Here is a tiny trained network, its code and every weight. The questions are about switching its units off for an input and a target symbol, where a switched-off unit gives its printed mean instead of its output.

import numpy as np


def w(rows, s, z=0):
    codes = np.array(rows[::2]) - 128.0
    scale = np.full(codes.shape[1], s)
    scale[-1] = z or s
    return codes * scale


def norm(h):
    return h / np.sqrt((h * h).mean(-1, keepdims=True) + 1e-5)


def f(y):
    return np.maximum(y, 0)


def softmax(a):
    e = np.exp(a - a.max(-1, keepdims=True))
    return e / e.sum(-1, keepdims=True)


def log_softmax(a):
    a = a - a.max(-1, keepdims=True)
    return a - np.log(np.exp(a).sum(-1, keepdims=True))


def net(x, mask):
    ids = ['ΣΨβγδζηλμξπτφω'.index(c) for c in x.split()]
    T = len(ids)
    res = E[ids] + P[:T]
    u = 0
    for l in range(2):
        q, k, v = (norm(res) @ M[l].T for M in (Q, K, V))
        z = softmax(np.where(np.tri(T) > 0, q @ k.T / 3**0.5, -1e9)) @ v
        res = res + np.where(mask[u], z, O[l][:, -1]) @ O[l][:, :-1]
        u += 1
        y = f(norm(res) @ A[l][:, :-1].T + A[l][:, -1])
        res = res + np.where(mask[u : u + 12], y, B[l][:, -1]) @ B[l][:, :-1]
        u += 12
    return log_softmax(norm(res)[-1] @ U[:, :-1].T + U[:, -1])


Q, K, V, O, A, B = {}, {}, {}, {}, {}, {}
E = w([
[158,97,134,104,119,95,31,152,81,50,144,158],'Σ',
[75,71,69,158,101,117,57,64,130,151,183,131],'Ψ',
[160,194,119,135,107,115,188,132,183,149,139,107],'β',
[97,90,105,125,48,199,155,141,116,130,3,170],'γ',
[146,166,148,200,134,116,135,132,209,133,141,100],'δ',
[70,112,166,122,196,65,136,82,126,193,139,104],'ζ',
[141,199,154,10,158,73,115,83,83,149,78,175],'η',
[159,100,152,125,121,118,161,138,159,98,146,104],'λ',
[143,90,174,178,137,108,97,154,168,91,140,98],'μ',
[83,141,94,91,86,161,209,64,74,144,203,170],'ξ',
[120,38,166,115,126,123,132,106,87,72,164,124],'π',
[165,141,118,89,96,99,166,172,99,112,147,135],'τ',
[134,89,111,143,98,113,140,149,144,142,164,108],'φ',
[187,181,171,125,142,95,126,153,168,108,95,112],'ω',
],0.011)
P = w([
[191,139,164,124,55,225,50,111,155,243,173,209],'0',
[196,112,190,133,68,76,114,81,160,194,143,169],'1',
[173,124,182,114,76,119,102,99,123,177,130,64],'2',
[113,138,129,70,158,187,88,171,225,167,164,126],'3',
[145,104,105,125,139,77,165,126,205,129,128,176],'4',
[135,137,140,140,80,91,154,130,75,114,108,2],'5',
[49,172,120,75,174,191,115,196,161,126,142,51],'6',
[78,130,49,149,194,74,193,136,168,77,104,178],'7',
[108,124,122,157,98,49,200,96,102,77,88,56],'8',
[16,168,172,87,120,156,168,194,151,105,137,31],'9',
],0.0072)
Q[0] = w([
[229,136,54,155,255,174,110,96,113,172,161,203],'0.h0',
[13,109,67,72,182,135,159,203,242,45,113,163],'0.h0',
[167,83,58,182,130,7,208,64,142,59,76,176],'0.h0',
],0.006)
K[0] = w([
[251,90,210,154,43,145,111,131,118,197,124,129],'0.h0',
[132,133,62,189,144,65,176,78,36,91,79,64],'0.h0',
[52,185,168,87,94,188,90,154,90,118,144,2],'0.h0',
],0.0068)
V[0] = w([
[90,109,16,148,88,139,12,85,163,168,37,102],'0.h0',
[132,176,10,141,148,41,17,193,72,119,227,154],'0.h0',
[166,98,62,140,33,134,162,255,149,103,191,75],'0.h0',
],0.0048)
O[0] = w([
[74,166,107,102,148,114,115,62,188,39,107,68,213],'0.h0',
[189,113,15,113,108,146,114,131,171,160,127,110,167],'0.h0',
[108,115,162,61,3,114,96,171,183,173,126,109,253],'0.h0',
],0.0074,0.0022)
A[0] = w([
[212,158,152,128,160,222,78,87,131,178,176,168,110],'0.n0',
[77,79,107,83,185,74,57,90,31,135,145,160,126],'0.n1',
[157,58,120,204,158,162,119,172,94,159,102,168,84],'0.n2',
[104,91,198,137,154,108,153,190,65,195,80,147,29],'0.n3',
[68,203,50,88,54,50,103,156,56,60,237,161,35],'0.n4',
[204,93,82,149,147,151,101,74,164,192,111,213,63],'0.n5',
[45,134,171,162,120,206,137,63,104,53,18,140,2],'0.n6',
[180,112,99,182,255,192,195,96,95,68,92,106,219],'0.n7',
[194,153,132,241,122,126,180,201,195,160,155,87,135],'0.n8',
[89,116,135,171,150,103,114,169,182,155,141,155,14],'0.n9',
[164,63,84,74,163,119,88,103,152,218,131,121,95],'0.n10',
[137,107,199,189,151,116,150,163,187,113,123,65,77],'0.n11',
],0.0043,0.0042)
B[0] = w([
[92,134,108,96,168,100,164,158,134,81,137,57,196],'0.n0',
[120,114,144,132,63,133,162,178,115,92,186,107,252],'0.n1',
[104,134,58,137,102,110,96,162,72,111,165,139,145],'0.n2',
[91,150,115,131,97,146,127,147,104,85,146,153,159],'0.n3',
[114,70,224,142,143,170,185,84,183,129,107,101,242],'0.n4',
[95,107,147,121,118,73,172,151,116,101,154,118,179],'0.n5',
[71,121,100,166,93,142,141,210,129,128,2,80,219],'0.n6',
[82,151,75,61,85,58,66,161,113,204,121,123,229],'0.n7',
[93,147,129,141,135,105,138,170,46,80,164,128,254],'0.n8',
[127,133,139,127,112,133,164,150,157,125,135,115,134],'0.n9',
[118,108,181,116,153,129,190,173,127,114,120,85,231],'0.n10',
[123,139,99,128,66,119,134,130,107,174,159,137,196],'0.n11',
],0.0059,0.0021)
Q[1] = w([
[140,137,143,119,31,74,143,84,34,121,101,4],'1.h0',
[49,151,122,20,126,209,110,223,114,117,179,43],'1.h0',
[212,162,154,179,212,254,59,62,75,199,144,105],'1.h0',
],0.0097)
K[1] = w([
[64,148,124,102,166,226,105,195,148,134,109,134],'1.h0',
[85,102,108,171,121,86,167,153,180,100,53,219],'1.h0',
[163,135,139,97,164,93,111,121,186,136,246,182],'1.h0',
],0.013)
V[1] = w([
[59,4,118,214,136,144,94,89,141,167,180,96],'1.h0',
[151,255,148,226,145,88,164,158,211,200,150,105],'1.h0',
[88,167,90,109,93,183,233,61,119,220,142,139],'1.h0',
],0.0077)
O[1] = w([
[94,206,62,35,34,243,93,88,103,56,132,121,103],'1.h0',
[49,148,171,127,100,6,99,112,239,95,106,235,1],'1.h0',
[199,97,133,24,212,100,70,254,100,24,209,113,129],'1.h0',
],0.007,0.0051)
A[1] = w([
[116,128,227,188,68,129,95,146,85,206,116,168,95],'1.n0',
[81,96,137,177,244,93,169,151,99,110,96,103,87],'1.n1',
[91,149,99,1,105,126,97,133,143,123,133,111,71],'1.n2',
[115,151,72,95,170,55,107,170,80,101,157,98,130],'1.n3',
[185,75,177,146,197,98,115,123,140,183,153,109,46],'1.n4',
[64,164,163,185,128,114,112,28,171,130,74,179,2],'1.n5',
[98,40,91,193,133,183,92,91,115,139,173,100,31],'1.n6',
[195,162,79,180,162,177,157,98,181,229,74,95,44],'1.n7',
[151,191,48,126,147,177,116,51,137,41,99,87,84],'1.n8',
[207,128,108,190,148,176,143,193,148,42,171,96,59],'1.n9',
[151,134,136,162,142,215,177,126,47,141,117,127,119],'1.n10',
[36,168,108,162,92,128,92,61,116,52,116,201,66],'1.n11',
],0.01,0.0065)
B[1] = w([
[85,106,138,113,161,231,114,116,135,142,112,173,209],'1.n0',
[92,139,107,156,112,122,118,117,70,123,135,23,195],'1.n1',
[123,134,115,200,54,89,120,72,120,118,90,142,225],'1.n2',
[131,115,119,95,144,138,163,135,95,158,64,168,255],'1.n3',
[145,173,81,124,104,127,66,114,177,165,161,130,170],'1.n4',
[227,138,104,196,157,166,113,172,83,56,148,92,150],'1.n5',
[145,137,141,137,172,97,243,93,219,139,39,131,179],'1.n6',
[150,41,105,111,156,110,179,143,179,85,6,99,204],'1.n7',
[81,108,103,112,224,151,91,107,184,123,172,182,199],'1.n8',
[107,76,106,166,75,143,170,193,129,83,92,127,225],'1.n9',
[140,151,143,134,129,52,152,119,136,133,228,176,246],'1.n10',
[191,197,147,73,168,139,150,149,117,181,120,92,156],'1.n11',
],0.011,0.0065)
U = w([
[96,142,70,107,158,155,77,94,162,89,162,129,251],'Σ',
[129,178,114,92,134,102,133,110,65,157,80,176,115],'Ψ',
[69,141,207,128,153,123,127,96,108,54,112,66,98],'β',
[158,213,172,125,143,120,133,155,167,78,134,129,148],'γ',
[117,127,85,132,166,101,89,133,93,208,148,84,141],'δ',
[124,131,136,254,154,125,107,123,121,130,149,159,117],'ζ',
[83,108,186,68,140,52,109,154,172,128,149,149,88],'η',
[135,96,107,130,149,136,184,120,189,144,80,107,130],'λ',
[167,78,109,111,119,145,113,180,95,60,124,129,141],'μ',
[203,191,147,140,126,207,125,122,124,136,113,102,105],'ξ',
[159,109,110,94,114,155,76,155,184,229,160,130,70],'π',
[125,124,106,155,122,128,177,101,112,116,222,162,132],'τ',
[77,113,211,109,123,201,131,109,123,162,119,177,114],'φ',
[113,145,164,127,20,112,98,88,175,128,122,112,94],'ω',
],0.0089,0.0027)

Each question gives the input, a string of symbols that net reads in full, and the target symbol t.
The units are the heads (3 rows each of Q, K, V and O) and the neurons (one row each of A and B). Each row of codes is followed by its name. A weight is (code - 128) times the scale printed after its matrix; where a second scale follows, it is the last column's (O, A, B and U).
mask holds one flag per unit, layer by layer, with each layer's heads first. A switched-off unit (its flag False) gives its mean, the last column of its rows in O or B, instead of its output. The means were averaged over made-up inputs and are rounded, as every weight is.
A unit's drop is (log p(t) with every unit on - log p(t) with that unit switched off) / (log p(t) with every unit on - log p(t) with every unit switched off).
The circuit of an input: a set's keep is (log p(t) with only the set's units on - log p(t) with every unit switched off) / (log p(t) with every unit on - log p(t) with every unit switched off). Starting from the 12 units with the biggest drops (on a tie, the unit counted first), units are removed one at a time, each time the one whose removal leaves the highest keep (on an exact tie, the one counted first), for as long as the keep stays at least 0.8.
units of the circuit, in order: the units of the circuit, biggest drop first
unit that matters most: the unit with the biggest drop
k most important neurons: the k neurons with the biggest drops, biggest first
top k neurons in layer l: the k neurons of layer l with the biggest drops, biggest first
drop of u: that unit's drop, to one decimal
input φ δ λ λ λ, target φ: units of the circuit, in order : [0.h0, 1.n0]
input Σ μ ζ ω λ Σ ζ π φ Ψ, target τ: units of the circuit, in order : [1.h0, 1.n10, 0.h0]
input Ψ λ γ τ γ γ Σ Σ ξ Ψ, target λ: unit that matters most : 1.n6
input Σ ζ φ η β Ψ, target δ: units of the circuit, in order : [1.h0, 1.n1, 1.n4]
input μ ζ φ η ω η ζ, target ζ: units of the circuit, in order : [1.h0, 1.n5]
input η ω μ τ β ξ Σ μ λ φ, target ξ: units of the circuit, in order : [1.h0, 1.n11, 1.n5]
input ζ λ Σ τ η Σ, target π: units of the circuit, in order : [1.h0, 0.h0, 1.n4, 1.n0]
input β γ Σ ξ δ γ Σ γ γ Σ, target β: 2 most important neurons : [0.n6, 0.n4]
input φ φ Σ β Σ Σ ξ, target λ: units of the circuit, in order : [1.n7, 1.h0, 0.h0]
input π δ ω ζ, target γ: units of the circuit, in order : [1.h0, 1.n5, 1.n11]
input φ Ψ μ β η, target ξ: units of the circuit, in order : [1.h0, 1.n5, 1.n11]
input β η Σ Ψ Σ δ Ψ π τ φ, target τ: units of the circuit, in order : [1.n10, 1.h0, 0.h0]
input β φ Ψ Ψ Σ τ, target Σ: units of the circuit, in order : [1.n8, 1.h0]
input Σ φ γ Ψ Σ ω, target μ: most important neuron : [1.n9]
input γ η Σ φ Σ ω η ζ, target δ: units of the circuit, in order : [1.n1, 1.n4, 1.h0]
input γ φ γ, target β: units of the circuit, in order : [0.h0, 1.n3]
input φ φ ζ, target ω: units of the circuit, in order : [1.h0, 1.n2]
input Ψ γ Σ Σ γ β ξ ζ π γ, target δ: top 2 neurons in layer 0 : [0.n7, 0.n6]
input ζ Σ γ β φ γ ω Σ γ φ, target μ: 2 most important neurons : [1.n9, 0.n8]
input λ ζ φ, target φ: unit that matters most : 1.n0
input β η Σ Ψ, target δ: 2 most important neurons : [1.n1, 1.n4]
input λ ξ ξ, target φ: 2 most important neurons : [1.n0, 0.n0]
input Ψ γ γ Ψ Σ, target β: 3 most important neurons : [0.n6, 1.n1, 0.n4]
input η γ Σ λ, target μ: top 2 neurons in layer 1 : [1.n9, 1.n6]
input Σ Σ Σ π γ γ Σ δ, target β: 2 most important neurons : [1.n1, 0.n6]
input γ Σ φ η Σ ζ, target δ: drop of 0.n10 : 0.0
input Σ τ λ ζ Σ φ λ λ Σ, target φ: unit that matters most : 0.h0
input ω β γ, target φ: 2 most important neurons : [0.n6, 1.n0]
